Each row was made from one walk, in order. Every step used is in the known rows, and no mark comes twice. Write each row's walk.
Known rows
p/t/c/x/b/y/z/j/q/h: [121, -51, -137, -4, 95, -114, 121, -195, -5, -40, -264, -458, -74, -357, -160, 514, 11, -166, -92, -230, 292, 63, 303, -153, -140, 72, 392, 194, -106, 111, 231, -314, 218, 12, 296, 332, -335, 598, 244, -138, -280, -392, -581, 17]
j/q/h/r: [161, 278, 520, -213, -270, 2, 297, -419, -99, 142, 91, -167, 244, 21, 132, 53, 90, 157, -38, 30, 124, -443, 65, 65, 64, -11, 540, 16, -158, -44, 230, -190, 345, -163, 180, -34, -345, -161, 13, -4, -192, -458, 321, 245]
j/h/r/t/c/x: [164, -77, 454, -131, 296, -208, 99, -30, 15, 10, -151, -342, 166, -224, -218, 394, 105, -175, 190, 89, -86, -347, 104, -103, 309, 210, 330, 499, -177, -224, 270, -153, 601, 63, 279, 112, -331, 396, 180, 149, 126, -189, 42, -146]
q/p/y/z/j/h/t/x/b: [53, -316, -186, 66, -271, 35, -276, -229, -259, 9, -362, -321, -128, -183, -49, 328, -270, -161, 134, 191, 273, 197, -179, -54, -343, -33, 352, 75, 78, 34, 444, -312, 118, -153, 53, 284, -254, 410, -139, -430, 95, -448, -168, -146]
b/y/z/x/v/q: [-384, -117, 9, 286, -331, -146, -136, -278, -164, -453, -144, -180, 333, -108, 13, 143, -71, -101, 12, -282, 397, 336, -6, -137, 58, -33, 226, -110, -38, 99, 298, -63, 422, -143, -62, 129, -254, 299, -157, -324, -216, -338, -369, 116]
z/j/q/h/t/x/c/r/y: [221, -325, 266, -25, -244, -160, 357, -525, 139, 435, -30, -73, 105, 240, -183, 260, 34, -177, -8, -107, 270, -94, 260, 82, 30, 288, 471, 160, -190, 37, 524, -56, -42, -251, 127, 144, -183, 205, -219, -202, 20, -501, -369, 367]
z/v/q/h/t/c/r/y/b: [-122, 91, -172, 130, -366, -146, 99, -478, -216, 95, -176, -81, 106, -205, -212, 545, 5, -93, -153, -628, 190, -166, 42, -87, 92, -85, 362, 52, 62, 188, 160, -488, 498, 67, 44, 432, -250, 28, -76, 24, -109, -717, -135, -129]
c/x/b/y/z/v: [-195, -181, -164, 374, 14, -294, -53, -146, 46, -9, -252, -318, 8, -395, -28, 385, 38, 123, 94, -302, -64, 266, 315, -204, 78, 146, 393, -72, -316, 282, 372, -277, 219, 7, -35, 121, -179, 352, -197, -107, 78, -534, -362, -129]
v/z/x/c: [107, 98, 245, 238, 97, -433, 142, 220, 44, 150, -212, -191, 260, 167, -236, 270, -355, 7, 280, -454, 252, 126, 19, 19, 297, 287, 374, 113, -74, 80, 7, -170, 329, -293, 92, 102, -323, 380, 174, 75, 114, -420, -617, 178]
y/b/z/q/p: [58, 89, -121, -50, -419, -23, -15, -298, -300, -141, -243, -142, -66, -148, 419, 99, -294, 219, -109, -321, 244, 244, -81, -166, -194, 116, 287, -45, -39, -31, 127, -40, 507, 114, 66, 55, -107, -112, -224, -158, -212, -485, -207, -134]
r/t/x/b/y/q: [-109, -443, -59, 57, -79, -250, -271, -95, 182, 204, -47, -11, 27, -148, -12, 463, -9, -79, 452, -170, 279, 112, 156, 19, -48, 163, 309, 393, -122, 87, 16, -613, 334, 145, 244, 319, 38, 372, -47, -10, -27, -531, -496, 23]
q/y/z/v/b/x/c/r/t: [-131, 44, -141, 274, -126, -47, -265, -318, -150, -183, -338, -375, 113, -398, -335, 168, -285, 88, -117, -214, 291, 139, -66, -243, -127, 256, 263, 112, 70, 73, 398, -466, 620, 130, -38, 189, -211, 105, 113, -126, -149, -739, -271, -73]
q/t/x/c/r: [173, -163, -71, 331, 233, -261, -185, -102, 32, 215, -275, -171, -74, 92, -195, 473, -215, 221, 140, -308, 190, -10, 322, 124, -206, 158, 483, 279, 2, 109, 11, -408, 459, -126, 182, 446, -200, 208, 81, 239, -143, -141, -594, 0]
b/y/z/q: [-321, -64, 43, 143, -315, 149, -11, -383, -152, -413, -31, -165, 311, -65, 316, -31, -29, -207, -103, -274, 404, 375, -21, -253, -13, 16, 283, -93, -214, -7, 476, 90, 427, -127, 138, 39, -227, 277, -139, -112, -383, -291, -236, 33]
t/x/c/r/y/b/z/q/h: [14, -114, 39, 313, 21, -16, 78, -148, 111, 116, -157, -201, 252, -80, -275, 500, -151, 105, -58, -183, 123, 409, 324, -45, -105, 539, 592, 21, -130, 242, 381, -165, 355, -100, 366, 406, -219, 114, -103, 99, -283, -617, -667, 108]
r/c/x/b/y/z/q/p: [-253, -191, -253, 102, 351, -68, -160, -454, 257, -63, -272, -276, 315, -144, 9, 150, 204, 129, -46, -375, 127, 116, 410, -83, -9, 413, 470, 225, -405, 189, 247, 6, 164, -264, 330, 68, -127, 258, -127, 144, 56, -491, -479, -74]
t/x/c/r: [-27, -130, 2, 398, 169, -223, 143, 136, 154, 253, -99, -144, 248, 28, -427, 579, -86, 79, 59, -104, 101, 294, 395, 237, -83, 433, 569, -5, -122, 240, 233, -113, 186, -86, 324, 467, -221, 183, -7, 228, -5, -371, -633, 97]
c/r/y/b/z/q/t: [-121, 114, 210, 205, -99, 53, -53, -472, 124, 14, -173, -58, 176, -56, 24, -12, 49, -76, -100, -364, 217, 20, 250, -199, 1, 378, 349, 153, -168, -1, 124, -208, 717, 16, 101, 354, 148, -211, -315, 44, -211, -226, -462, 37]
c/r/y/b/z/j/q/p: [-95, 14, 256, 192, -259, 3, 49, -558, 75, 67, -207, -113, 209, 9, -196, -60, 39, -74, -113, -174, 240, 19, 279, -12, -99, 390, 308, 19, -71, -2, 258, -144, 470, -84, 49, 263, 197, -231, -499, -193, -56, -338, -415, 184]
b/x/v/y/z/q/p/t: [85, 52, 34, 66, -49, -103, -189, -185, -117, -40, -201, -328, 75, -361, -183, 474, -202, -90, 310, -325, 221, 511, 447, -227, 20, 27, 342, 11, -95, 189, 280, -55, 209, 148, 77, 176, -279, 244, 291, -235, -8, -600, -561, 100]
r/t/x/b/z: [3, -329, 2, 3, -10, -419, -298, 48, 229, 208, -65, 3, 37, -135, -48, 428, -244, 52, 414, -135, 298, 90, 151, -31, -82, 233, 316, 382, -90, -47, -73, -688, 391, 137, 125, 151, -22, 350, 17, -14, 15, -628, -544, 100]
h/r/y/q/p/t/c/x: [-7, 52, 195, 90, -39, 127, -1, -429, -282, -121, -317, -286, 89, -127, -224, 460, 193, -85, 253, -232, 251, -39, 303, 24, -76, 135, 325, 160, -299, 73, 90, -223, 499, -149, 268, 345, -186, 53, -115, -86, 64, -139, -204, -181]
j/z/q/y: [53, 144, 337, -76, -370, 3, 242, -363, -171, -120, -211, 18, 337, 64, 130, -57, -452, -120, 39, -88, 195, -80, -335, -292, 167, 243, 441, -41, -347, -79, 301, 68, 452, -230, 222, -301, -370, 141, -59, -59, 123, -577, 68, 238]
h/r/y/q/p/t/c: [-56, 59, 186, 65, -123, 151, -19, -409, -264, -161, -205, -247, 108, -60, -173, 416, 152, -145, 209, -236, 391, -71, 205, 39, -122, 34, 311, 209, -256, 50, 61, -223, 570, -168, 297, 378, -165, -21, -85, -100, 31, -86, -157, -151]
z/y/b/x: [-71, -285, -287, 32, -355, 87, -4, -386, -10, -64, -4, -192, -44, -36, 41, 196, 81, -200, 81, -455, 170, 399, -98, -232, 28, 260, 227, -120, 14, 170, 337, 125, 430, 98, 125, 381, -463, 268, -44, -402, -127, -565, -212, -293]
t/c/x/v/q/y/b: [-41, 121, -323, 210, 217, -127, 211, -140, -176, 37, -431, -153, 218, -373, -278, 653, -3, -141, 5, -168, 90, 90, 172, 152, -53, 264, 390, -186, -213, 278, 62, 38, 512, -128, 332, 269, -434, 319, 97, 148, 87, -605, -486, -259]
q/p/y/z/j: [-49, -123, -214, -58, -237, 110, -189, -307, -282, -131, -358, -221, 77, -12, 29, 59, -290, -84, 98, 43, 399, 214, -196, 39, -333, -24, 263, -105, 18, 13, 317, -110, -5, -148, -104, 111, -232, 249, -156, -317, 40, -354, -113, -27]
q/h/r/c/x/v/z/j: [164, 158, 309, -319, 431, -150, 137, -209, 228, 105, -201, -267, 440, -355, -172, 276, -54, 190, 47, -161, 181, -108, 257, -66, -134, 276, 337, 170, -127, 112, 280, -329, 569, -172, -175, -75, -379, 13, 144, 86, -47, -465, -231, 105]
p/y/b/x: [-225, -14, -210, -56, -44, 172, -78, 73, -33, -103, 17, -263, -73, -79, 190, 173, 197, -195, 19, -130, -24, 205, -65, -303, 46, 42, 468, -32, -214, 280, 266, 98, 226, 462, -37, 376, -199, 58, 122, -252, -201, -432, -182, -185]
t/x/b/z/v/q: [-137, -93, -139, 216, -336, -410, -76, 35, -39, 119, -96, -101, 65, -176, -107, 617, -311, 170, 84, -313, 246, 363, 210, -21, -168, 152, 531, -3, -89, 259, 91, -486, 197, -49, 199, 144, -232, 86, -141, -282, 71, -846, -488, 154]
v/z/q/h/r/y/b: [242, 367, 409, -211, -108, 83, 202, -199, -93, 107, -162, -133, 393, -138, 296, 115, -244, -128, 138, -436, 345, 155, -66, -287, 120, 278, 352, 140, -164, 50, 235, -185, 754, -269, 239, -1, -303, 16, 105, 112, -186, -634, -317, 56]
b/y/q/p/t/c/x/v/z/j: [-173, -201, -121, 247, -179, 7, 101, -420, -246, -152, -399, -359, 69, -185, -186, 291, 2, -271, 161, -350, 298, 337, 234, 97, -271, -87, 254, -73, -110, 236, 306, -139, 239, -148, 178, 234, -125, 392, -143, -273, -108, -374, -506, 74]
c/r/y/b/z/v/q/p/t/x: [-118, 98, 66, 261, -271, -63, -116, -445, -56, -12, -317, -202, 172, -188, -349, 236, -25, -22, -82, -378, 216, 170, 328, -72, -141, 313, 321, 48, 74, 122, 111, -463, 537, 69, 61, 507, 117, -177, -346, -169, -133, -484, -550, 84]
t/c/x/b/y: [-186, -81, -305, 307, 320, -132, 186, -70, 70, 62, -193, -261, 119, -233, -278, 599, 100, -232, 12, -168, 78, 140, 301, 69, -54, 284, 513, -87, -322, 236, 121, 7, 345, -172, 419, 213, -365, 487, -19, 101, -5, -428, -530, -220]
h/t/c/x/b/z/j/q: [171, -175, -10, 318, -87, -323, 250, -152, -143, 374, -203, -92, -374, -99, -141, 639, 5, -239, 83, -106, 77, -239, 246, 20, -96, 64, 490, 97, -225, -129, 113, -278, 441, -138, 267, 232, -304, 569, -7, -80, 80, -421, -437, -200]
b/y/q/p/t: [-258, -182, -130, 181, -336, 143, -29, -515, -272, -250, -141, -365, 9, -53, -15, 34, 139, -234, 154, -251, 283, 244, 80, 24, -247, -201, 303, 9, -120, 165, 236, -145, 180, -83, 148, 249, -113, 221, -187, -257, -318, -148, -125, 59]
h/r/t/x/v: [56, -42, 298, -55, 90, -356, -135, 105, 30, 121, -97, -25, 203, -139, -73, 637, -92, 139, 364, -126, 283, -108, 264, 208, -70, 96, 275, 215, -127, -71, -83, -516, 733, 197, -14, 340, -140, -24, 90, 94, 288, -294, -320, -90]
z/v/y/q: [-334, -42, -61, 123, -459, -84, 94, -386, -256, -23, -8, -131, 74, -9, -136, 339, 30, -147, 94, -719, 118, 233, -34, -73, 226, -327, 233, -88, -365, 219, 303, -314, 13, 29, -87, 294, -88, 160, -10, 0, 49, -473, -95, -74]
v/y/b/z/q: [-134, 102, 30, 5, -352, 75, 84, -345, -280, -149, 139, -323, 120, 24, 165, 28, -11, -292, 102, -373, 195, 533, -111, -327, 101, 9, 330, 11, -422, 95, 309, 84, 537, -174, 37, 221, -169, 43, -41, -184, -353, -453, -405, 5]
v/b/y/z: [-446, 19, -209, 134, -379, -119, -61, -131, -109, -343, 5, -440, 344, -188, -223, 26, 104, -91, -131, -240, 338, 488, 22, -192, -235, 73, 328, 249, 1, 131, 120, -15, 434, -123, 99, 7, -157, -28, -125, -358, -291, -463, -103, 127]
v/b/y/z/j/h: [-363, -129, -130, 31, -379, -161, 8, -182, -68, -309, -19, -496, 329, -171, -266, 28, 100, -194, -164, -193, 316, 467, 2, -245, -151, 119, 296, 386, 13, 79, 302, 78, 328, -131, 108, -57, -171, 81, -149, -465, -207, -468, -93, 186]
j/h/t/x/v/b/y/z/q/p: [143, -278, 188, 123, -306, -141, -98, -194, -212, 10, -237, -363, 2, -402, -190, 471, -51, -274, 77, 135, -22, 164, -50, -218, -15, -26, 351, 366, 43, -92, 483, -259, 468, -145, 324, 237, -343, 505, 53, -198, -2, -434, 4, -169]

Write each row's walk
[112, -131, 231, -254, 80, -65, -112, -257, 126, 21, -59, -269, 210, -406, -18, 386, -150, 97, 118, 25, 376, 15, 82, -187, -253, 199, 302, 274, 73, 10, 379, -603, 678, 0, -133, 83, -307, 140, -20, -177, -299, -466, -230, 51] -> q/h/r/t/x/b/y/z/j
[194, -110, 371, 244, 123, -124, 77, -25, 17, 123, -213, -317, -47, -435, -418, 487, 81, -467, 72, 57, -109, -164, 128, -297, 183, 113, 313, 420, 11, -64, 426, -182, 840, -36, 393, 359, -231, 516, 205, 17, -21, -320, -279, -250] -> j/h/t/c/r/y/b/x/v/z
[-225, -172, 7, 16, -203, -451, -227, -157, 93, -9, -203, -172, 217, -216, -257, 567, -16, 151, 261, -372, 177, 148, 52, 79, 153, 83, 305, 169, -20, 179, -194, -454, 240, 151, -199, 263, -198, 83, -35, -323, 220, -429, -254, 45] -> z/x/v/b/y/q/h/r/t
[-30, -58, 151, 129, -130, -15, 4, -424, -210, -112, -315, -325, -26, -127, -169, 485, 36, -55, 187, -299, 381, 6, 346, -56, -161, 154, 358, 240, -309, 64, 158, -273, 519, -151, 226, 257, -120, 30, -219, -331, 127, -291, -381, -47] -> h/r/y/q/p/t/c/x/b/z/j
[-4, 7, 96, 42, -151, -226, -42, -102, -56, 82, -179, -12, 459, -274, -265, 668, -115, 31, 256, -109, 257, 341, 243, 110, -124, 150, 401, -58, -104, 348, 132, -338, 383, -206, 126, 260, -360, 6, 1, -107, 97, -704, -397, 153] -> t/x/v/q/h/r/y
[-59, -102, 72, 127, 130, -138, -75, -191, -121, 46, -223, -255, 8, -178, -94, 631, 58, -8, 299, -172, 286, -232, 294, 193, -144, 118, 376, 271, -137, -48, -36, -423, 807, 89, 267, 394, -127, 110, -80, 12, 147, -278, -327, -237] -> h/r/t/c/x/b/y/q/p
[253, 63, 429, -8, -442, -83, 239, -379, -79, 305, -30, -77, 118, -99, -2, 232, -52, -35, 82, -42, 104, -223, -31, 4, -11, -57, 470, -72, -31, 21, 320, -428, 446, -298, 234, 148, -427, 217, 119, -121, -162, -782, 38, 171] -> j/q/h/t/x/v/z/y
[-103, -2, 232, -5, 107, -221, -11, -189, -47, -173, -179, -546, 163, -169, -166, 283, 72, -5, -71, -158, -66, -318, 121, -209, 211, 69, 547, 474, -217, -24, 366, -168, 519, -18, 248, 131, -322, 85, 54, -162, 192, -529, 87, -4] -> j/h/r/c/x/b/z/v/q/p/y
[41, -189, 209, 355, 273, -97, 85, -123, 211, 36, -127, -387, 98, -60, -503, 312, -12, -99, 57, -198, 106, 159, 613, -277, 236, 521, 492, 338, -58, 100, 591, 259, 200, 111, 303, 158, -192, 313, 82, -75, -122, -398, -607, 233] -> b/x/c/r/y/z/j/h
[132, 95, 478, 44, -331, 75, 162, -592, -89, 170, -116, -67, 114, -82, -108, 190, 107, -39, -90, 38, 118, -412, 44, -69, 118, 149, 473, 27, -29, -120, 279, -354, 354, -257, 284, 148, -268, 244, -73, -55, -315, -485, 0, 104] -> j/q/h/t/c/r/y/z/x
[-212, -123, 205, 254, -329, -357, 6, -152, -109, -264, -445, -59, 220, -51, -420, 384, -394, 95, 95, -266, 157, -50, -121, -102, 87, 74, 319, 61, -25, 69, -24, -190, 443, -157, 100, -74, -193, 306, -133, -324, 235, -428, -268, 212] -> j/z/x/v/b/y/q/t/c
[55, -26, 179, 124, -163, 156, 269, -328, -147, 276, -205, -39, -101, -321, -61, 376, 142, 15, 141, -99, 94, -161, 123, -17, -109, 95, 413, 224, -58, 129, 270, -349, 277, -28, 271, 331, -139, 218, 3, 156, -342, -231, -62, -22] -> y/q/h/t/x/c/r
[-357, -77, 23, 165, 3, 17, -153, 108, 73, -209, -140, -110, 138, 20, 77, 169, -33, -111, -4, -132, 237, -6, -170, -225, 229, 156, 397, 110, -182, 7, 251, -163, 252, 250, -46, 444, -134, 372, 139, -74, -118, -310, -377, -19] -> p/y/z/x/c/r/t
[-15, 106, -256, 144, -185, -83, -2, -309, -318, 111, -194, -293, 118, 119, -57, 255, -18, -149, 216, -242, 330, -120, 139, 93, 23, 161, 608, 308, 126, 160, -14, 9, 443, 25, 320, 481, -264, -87, -39, -157, -87, -677, -307, 203] -> v/q/p/y/b/x/c/r/t
[-277, -9, 75, -159, -104, 222, -4, -46, -38, -35, -90, -66, 104, -227, 179, 317, 157, -149, 192, -64, 129, -53, -140, -125, -31, -111, 441, 100, -297, 239, 224, -349, 263, 300, 26, 388, -165, 111, 197, -99, -148, -477, -15, -13] -> p/y/q/h/r/t/x/v
[66, 53, 473, -64, -328, -5, 51, -409, -55, 48, 35, -217, 203, -159, 134, 213, 20, 184, -18, 65, 228, -291, 106, -44, -47, 34, 511, 118, -41, -17, 359, -453, 546, -117, 274, 95, -233, -15, -57, -152, -294, -648, 47, 215] -> j/q/h/r/t/x/b/y/z
[-29, -30, -276, 136, 154, -110, 99, -64, -36, -27, -233, -422, -156, -327, -176, 574, 151, -244, 70, -343, 196, 99, 330, -68, -100, 0, 417, 218, -235, 206, -5, -283, 226, 104, 384, 485, -260, 546, 271, -2, -188, -218, -556, -121] -> p/t/c/x/b/y/q
[61, -190, 431, 42, -40, -32, -85, -252, -40, -71, -104, -369, 57, -203, -119, 355, 145, -160, 181, -3, 40, -172, 65, -265, 197, 67, 388, 593, -231, 28, 407, -235, 590, -170, 393, 236, -217, 176, -14, -123, 43, -159, 71, -91] -> j/h/r/y/q/t/x/b
[172, -260, -232, -12, -269, -206, -310, -282, -248, -112, -485, -543, 43, -352, -411, 437, -331, -7, 126, -31, 368, 500, 133, 80, -509, -38, 205, 171, 273, 99, 235, -431, 70, -134, 55, 273, -237, 347, -39, -457, 42, -441, -374, 62] -> q/p/t/x/v/b/y/z/j/h
[105, -271, 128, 61, -114, -163, 108, -125, -118, -47, -392, -92, -23, -385, 19, 396, -202, -100, -72, -9, 347, 58, 32, -278, 24, 215, 108, 277, -32, -157, 621, -30, 287, -168, 153, -24, -205, 678, -62, -164, 58, -290, -384, -125] -> y/z/j/h/t/c/x/b
